[[-77  58 -41]
 [ 70  27 -49]
 [ 52  86 -70]
 [ 76 -70  65]
 [ 78   3  71]]
=>
[[ 27 -49]
 [ 86 -70]]

[[ 42 -44  36 -35  57]
 [-39 -24 -30  65  -6]
 [-31  51 -39  55 -35]
 [-16  28 -41 -57 -48]
 [ 38  51 -52  12  49]]
=>
[[-24 -30]
 [ 51 -39]]

[[  0   1   1]
 [ -9   0   0]
 [  2  -1   1]
 [ -3   0 -63]]
=>
[[ 0  0]
 [-1  1]]

[[-64 -31 -45  54]
 [-40  63  75  58]
 [-70  40  62 -12]
 [  8 -11   1  69]]
=>
[[63 75]
 [40 62]]

[[-26  26 -28]
 [-44  43 -51]
 [ 17 -16  22]
 [-56  54 -63]]
=>
[[ 43 -51]
 [-16  22]]

[[ 16  -6  47  39  15]
 [ -7 -37  59  60 -59]
 [-56 -16  52  62 -35]
 [-26  20 -48 -53   2]
 [-30  17 -25  54   8]]
=>
[[-37  59]
 [-16  52]]

[[ 31 -10  10 -10]
 [-50  -2  61  32]
 [  0  -5   8  24]
 [-15 -11 -42  26]]
=>
[[-2 61]
 [-5  8]]
---
[[ -2  -3 -13  -4  26  24  -5  -5  -4  26 -79  -8  20]
 [ 13  25  13  10 -24  11  20 -28  31 -47  10 -13   3]
 [ -6  -6 -20 -14   2 -72  -8 -29  -7   4  -7  14  30]]
=>
[[ 13  25  13  10 -24  11  20 -28  31 -47  10 -13   3]
 [ -2  -3 -13  -4  26  24  -5  -5  -4  26 -79  -8  20]
 [ -6  -6 -20 -14   2 -72  -8 -29  -7   4  -7  14  30]]

[[ 36 -29   5   9]
 [-13  -3 -73 -26]
 [ 47 -26  -1  14]
 [ 41 -17 -45  39]
 [ 61 -25  -4  47]
 [-63  16 -80   0]
 [ 33 -30  -1  18]]
=>
[[-63  16 -80   0]
 [-13  -3 -73 -26]
 [ 41 -17 -45  39]
 [ 61 -25  -4  47]
 [ 47 -26  -1  14]
 [ 36 -29   5   9]
 [ 33 -30  -1  18]]

[[ 20  67]
 [  6  -1]
 [-24  14]
 [ -6  24]
 [-15  32]]
=>
[[ 20  67]
 [-15  32]
 [ -6  24]
 [-24  14]
 [  6  -1]]

[[-27  -3  31  21 -13  25  -9 -21  35 -16 -29 -18 -29   6   1]
 [-28  14  23  16  -7  -3   4   3 -10  14  -7  -5 -14   5  10]
 [  3   4  12  16  -1  30  29 -26  18 -11   5  34   7  -9  -4]
 [-15   7  16   6 -23  19 -29  23 -10 -11   8  25 -12 -29  17]
 [ 19 -16 -25   1 -67  43 -24  32   6  -6  -3  -9  -7   3 -33]]
=>
[[-28  14  23  16  -7  -3   4   3 -10  14  -7  -5 -14   5  10]
 [-15   7  16   6 -23  19 -29  23 -10 -11   8  25 -12 -29  17]
 [  3   4  12  16  -1  30  29 -26  18 -11   5  34   7  -9  -4]
 [-27  -3  31  21 -13  25  -9 -21  35 -16 -29 -18 -29   6   1]
 [ 19 -16 -25   1 -67  43 -24  32   6  -6  -3  -9  -7   3 -33]]

[[-41 -10 -18  -6 -13 -15  26]
 [ -9 -46 -55  -4 -33 -10 -46]
 [ 25  22 -40   1  24 -17  16]
 [ 41  49 -65  -9  -6 -48 -75]
 [ 59 -30 -47 -10 -14  51  -9]
 [ 15  59 -26  16 -10 -51  -2]]
=>
[[ 15  59 -26  16 -10 -51  -2]
 [ 41  49 -65  -9  -6 -48 -75]
 [ 25  22 -40   1  24 -17  16]
 [-41 -10 -18  -6 -13 -15  26]
 [ 59 -30 -47 -10 -14  51  -9]
 [ -9 -46 -55  -4 -33 -10 -46]]

[[ 57 -17 -13   7 -22  36 -72]
 [ 42  -6 -15 -22   1  25 -49]]
=>
[[ 42  -6 -15 -22   1  25 -49]
 [ 57 -17 -13   7 -22  36 -72]]
---
[[ -2 -28]
 [ 71  70]
 [-27 -57]
 [ 28  55]
 [ 29  17]]
=>
[[ -2 -28]
 [ 71  70]]

[[ 15 -42]
 [ 16 -60]
 [-46 -62]
 [ 76 -36]
 [ 36 -14]]
=>
[[ 15 -42]
 [ 16 -60]]

[[-44  25  26  20  11]
 [ 12 -12 -46 -11  67]
 [  8 -23  45  49 -12]
 [ 56  65   9  22  23]
 [ -2  73  63 -65   0]]
=>
[[-44  25]
 [ 12 -12]]

[[ 58 -43 -69  15  26]
 [-18  19 -19 -16  29]
 [  1 -10  -5  -1  31]
 [  0  14  15  19  20]]
=>
[[ 58 -43]
 [-18  19]]

[[ -3  74  60  16  20]
 [ -3  74  26  43 -23]
 [ -3  23   2   7   3]
 [ -3  15  10   7   2]]
=>
[[-3 74]
 [-3 74]]

[[  6  77 -48   8]
 [ -3 -10   2 -26]
 [ -5 -16   1  -7]
 [ 25  26  29  25]]
=>
[[  6  77]
 [ -3 -10]]

[[-62 -52  61]
 [-62 -33  55]
 [ 50  42 -55]]
=>
[[-62 -52]
 [-62 -33]]
